Here is a tiny trained network, its code and every weight. The questions are about switching its units off for an input and a class, where a switched-off unit gives its printed mean instead of its output.

import numpy as np


def w(rows, s, z=0):
    codes = np.array(rows[::2]) - 128.0
    scale = np.full(codes.shape[1], s)
    scale[-1] = z or s
    return codes * scale


def f(y):
    return np.maximum(y, 0)


def log_softmax(a):
    a = a - a.max(-1, keepdims=True)
    return a - np.log(np.exp(a).sum(-1, keepdims=True))


def net(x, mask):
    res = np.array(x, float).reshape(1, 5) / 4 @ E
    y = f(res @ A[0][:, :-1].T + A[0][:, -1])
    res = res + np.where(mask, y, B[0][:, -1]) @ B[0][:, :-1]
    return log_softmax(res[-1] @ U[:, :-1].T + U[:, -1])


A, B = {}, {}
E = w([
[232,175,146,121,150,178,153,53,226,190,89,122],'x0',
[71,46,123,152,104,152,202,110,244,151,214,203],'x1',
[126,118,66,39,64,112,146,233,204,216,83,70],'x2',
[187,56,61,108,253,59,208,140,98,116,71,162],'x3',
[132,146,11,198,168,234,150,164,147,84,160,37],'x4',
],0.0067)
A[0] = w([
[56,152,189,142,36,184,75,99,161,144,202,88,46],'n0',
[58,99,103,181,115,92,112,235,57,86,178,161,221],'n1',
[207,183,120,136,138,85,44,140,53,97,28,47,145],'n2',
[128,147,84,40,106,96,138,222,132,211,48,36,148],'n3',
[109,169,155,99,44,193,36,102,113,133,198,149,100],'n4',
[151,175,149,146,150,136,127,61,57,66,121,133,108],'n5',
[213,201,156,132,144,149,132,121,179,160,118,129,150],'n6',
[134,28,96,130,148,112,209,142,227,92,180,225,78],'n7',
[40,94,118,116,121,67,69,205,63,37,169,94,243],'n8',
[170,184,147,148,168,153,121,63,188,179,50,108,210],'n9',
[226,166,146,128,174,146,131,73,207,194,101,109,137],'n10',
[201,231,130,97,166,114,59,147,48,101,21,75,171],'n11',
[112,92,182,207,189,138,141,22,126,77,173,171,57],'n12',
[43,107,138,98,105,61,129,176,102,93,135,109,117],'n13',
[65,164,203,55,99,21,122,87,140,164,96,211,130],'n14',
[172,156,145,186,174,134,98,71,46,89,109,144,100],'n15',
[163,134,126,142,118,145,188,61,192,173,162,147,146],'n16',
[102,124,122,101,146,160,197,68,188,170,192,161,53],'n17',
[237,108,87,117,209,101,192,155,127,105,126,153,2],'n18',
[84,186,141,158,59,140,83,120,171,90,135,103,22],'n19',
[149,209,31,168,177,225,164,138,98,82,141,32,107],'n20',
[166,130,160,234,177,153,101,43,99,48,166,206,88],'n21',
[196,221,161,105,173,188,171,49,209,136,85,109,178],'n22',
[172,91,93,119,230,82,185,153,100,99,98,162,114],'n23',
[86,106,227,89,100,22,86,81,105,194,71,176,119],'n24',
[140,253,184,114,57,178,82,93,158,160,183,87,87],'n25',
[40,90,115,110,106,85,125,212,89,56,181,133,229],'n26',
[95,180,46,185,168,194,123,202,156,86,179,49,135],'n27',
[158,47,67,103,205,61,222,96,146,97,58,168,93],'n28',
[107,105,38,185,124,173,163,152,206,79,140,71,126],'n29',
[108,115,205,89,90,35,96,83,81,130,111,219,176],'n30',
[42,137,52,151,164,174,132,137,96,123,162,79,55],'n31',
[134,106,171,95,77,55,112,153,147,193,77,132,166],'n32',
[91,207,140,101,22,175,119,171,166,143,150,114,31],'n33',
[67,30,115,173,104,144,162,128,189,129,177,192,54],'n34',
[130,119,174,212,162,122,117,28,64,53,182,177,103],'n35',
[145,83,66,38,72,104,191,246,190,199,115,87,159],'n36',
[101,46,136,163,105,172,203,101,187,151,210,194,75],'n37',
[101,205,148,168,57,165,69,132,164,129,178,136,24],'n38',
[159,81,66,85,176,87,232,144,96,144,74,161,69],'n39',
[131,119,83,213,143,191,137,175,128,80,152,72,125],'n40',
],0.005,0.00098)
B[0] = w([
[153,105,109,201,57,58,159,179,54,51,72,157,219],'n0',
[130,198,189,156,224,95,187,216,180,191,158,162,209],'n1',
[56,156,163,21,72,211,49,132,123,35,201,208,244],'n2',
[45,128,91,167,39,135,32,107,178,185,106,62,222],'n3',
[175,88,100,195,115,80,168,143,58,60,86,157,209],'n4',
[66,155,136,123,78,140,66,67,139,185,107,44,203],'n5',
[144,190,170,154,194,107,154,208,165,188,168,145,184],'n6',
[74,159,145,103,68,184,57,115,89,59,126,166,201],'n7',
[136,200,191,154,208,81,152,208,169,174,187,189,221],'n8',
[132,212,196,159,206,90,168,183,135,170,160,203,199],'n9',
[156,201,159,163,154,92,129,167,117,163,169,171,200],'n10',
[36,197,200,1,66,250,61,164,125,68,168,232,254],'n11',
[59,132,104,128,65,99,66,88,133,198,94,37,216],'n12',
[134,143,170,149,209,70,160,151,188,191,148,162,182],'n13',
[205,54,55,72,165,128,121,53,164,92,175,107,217],'n14',
[64,160,108,138,66,132,54,103,120,169,113,79,214],'n15',
[101,172,216,117,146,128,151,204,132,140,204,180,178],'n16',
[89,166,183,104,110,202,92,160,152,91,154,159,176],'n17',
[149,99,117,179,109,92,151,156,85,46,73,157,189],'n18',
[179,125,109,181,91,80,191,134,97,65,71,147,182],'n19',
[172,68,67,76,159,115,93,71,178,95,199,126,226],'n20',
[69,128,88,173,79,79,60,55,176,241,95,44,237],'n21',
[143,178,182,173,184,66,185,186,156,174,181,184,213],'n22',
[106,121,119,206,69,72,155,149,45,75,50,164,207],'n23',
[214,57,70,103,186,120,118,32,193,95,202,138,224],'n24',
[157,122,121,207,132,68,167,147,76,56,91,179,225],'n25',
[130,203,213,150,218,98,175,218,171,198,179,174,205],'n26',
[188,61,91,96,167,109,146,42,181,124,207,126,211],'n27',
[127,109,128,188,78,74,162,150,36,44,64,154,213],'n28',
[152,85,85,80,128,112,99,81,171,106,172,121,192],'n29',
[198,59,96,75,171,113,124,72,175,126,193,123,229],'n30',
[189,82,94,131,188,112,146,113,191,121,195,129,175],'n31',
[155,79,105,117,126,123,102,43,169,149,187,92,182],'n32',
[158,86,82,199,64,73,119,141,57,83,46,115,196],'n33',
[46,159,213,25,70,238,51,168,126,75,163,201,193],'n34',
[94,130,64,183,103,92,76,98,170,224,112,74,241],'n35',
[39,140,75,181,47,75,55,68,146,196,98,49,222],'n36',
[59,162,145,57,57,223,50,125,101,92,154,183,201],'n37',
[164,82,115,190,80,101,157,145,50,45,65,153,197],'n38',
[113,128,94,214,48,70,156,150,67,54,58,148,200],'n39',
[197,68,74,89,170,110,128,103,175,115,193,131,190],'n40',
],0.0042,0.0074)
U = w([
[160,100,118,193,96,91,158,142,58,36,58,140,113],'0',
[63,160,169,33,96,223,90,137,122,76,140,157,124],'1',
[70,126,100,158,90,108,90,93,153,246,98,30,125],'2',
[234,52,97,72,183,123,129,69,174,108,171,113,126],'3',
[147,185,191,155,208,106,170,191,149,197,149,155,127],'4',
[140,117,143,106,141,153,163,129,112,142,106,94,188],'5',
[163,67,179,76,205,254,223,133,84,181,13,29,2],'6',
],0.0099,0.0078)

Each question gives the input, the list of numbers given to net, and the class t.
The units are the neurons (one row each of A and B). Each row of codes is followed by its name. A weight is (code - 128) times the scale printed after its matrix; where a second scale follows, it is the last column's (A, B and U).
mask holds one flag per neuron, in row order. A switched-off neuron (its flag False) gives its mean, the last column of its row in B, instead of its output. The means were averaged over made-up inputs and are rounded, as every weight is.
A unit's drop is (log p(t) with every unit on - log p(t) with that unit switched off) / (log p(t) with every unit on - log p(t) with every unit switched off).
The circuit of an input: a set's keep is (log p(t) with only the set's units on - log p(t) with every unit switched off) / (log p(t) with every unit on - log p(t) with every unit switched off). Starting from the 12 units with the biggest drops (on a tie, the unit counted first), units are removed one at a time, each time the one whose removal leaves the highest keep (on an exact tie, the one counted first), for as long as the keep stays at least 0.8.
circuit, biggest first: the units of the circuit, biggest drop first
k most important neurons: the k neurons with the biggest drops, biggest first
drop when u is switched off: that unit's drop, to one decimal
input [-4,2,6,0,-8], class 3: circuit, biggest first -> n24, n14
input [6,7,1,7,-2], class 0: most important neuron -> n28
input [-7,0,-7,-5,2], class 2: circuit, biggest first -> n21, n35
input [-4,-6,2,3,-7], class 3: circuit, biggest first -> n24, n30
input [6,-2,5,3,-1], class 4: circuit, biggest first -> n9, n22
input [3,6,-7,4,2], class 2: circuit, biggest first -> n21, n12
input [-7,-6,2,-1,-7], class 3: circuit, biggest first -> n24, n30
input [-7,7,-7,-3,8], class 3: 3 most important neurons -> n27, n40, n31
input [2,-2,5,-4,-6], class 3: circuit, biggest first -> n24, n14
input [-6,1,-1,1,-6], class 3: circuit, biggest first -> n24, n30
input [8,0,4,7,3], class 4: 4 most important neurons -> n22, n9, n10, n6
input [-8,6,7,6,0], class 4: 4 most important neurons -> n26, n1, n8, n13
input [-2,-1,8,6,-5], class 2: 2 most important neurons -> n36, n3
input [-6,7,-7,4,-4], class 1: circuit, biggest first -> n34
input [-8,7,-2,-3,-7], class 4: 2 most important neurons -> n26, n1
input [8,-2,0,-6,0], class 4: circuit, biggest first -> n22, n9
input [0,7,-1,-4,8], class 3: 3 most important neurons -> n27, n11, n40
input [-4,8,-6,-8,-7], class 0: 2 most important neurons -> n0, n4
input [-3,7,8,-8,-3], class 0: 2 most important neurons -> n0, n33
input [6,8,2,-3,-7], class 1: circuit, biggest first -> n37
input [7,-8,8,1,-6], class 1: 4 most important neurons -> n11, n2, n21, n35
input [-5,-7,-6,1,3], class 1: drop when n2 is switched off -> 0.4
input [-8,0,-6,5,-7], class 4: drop when n36 is switched off -> 0.1
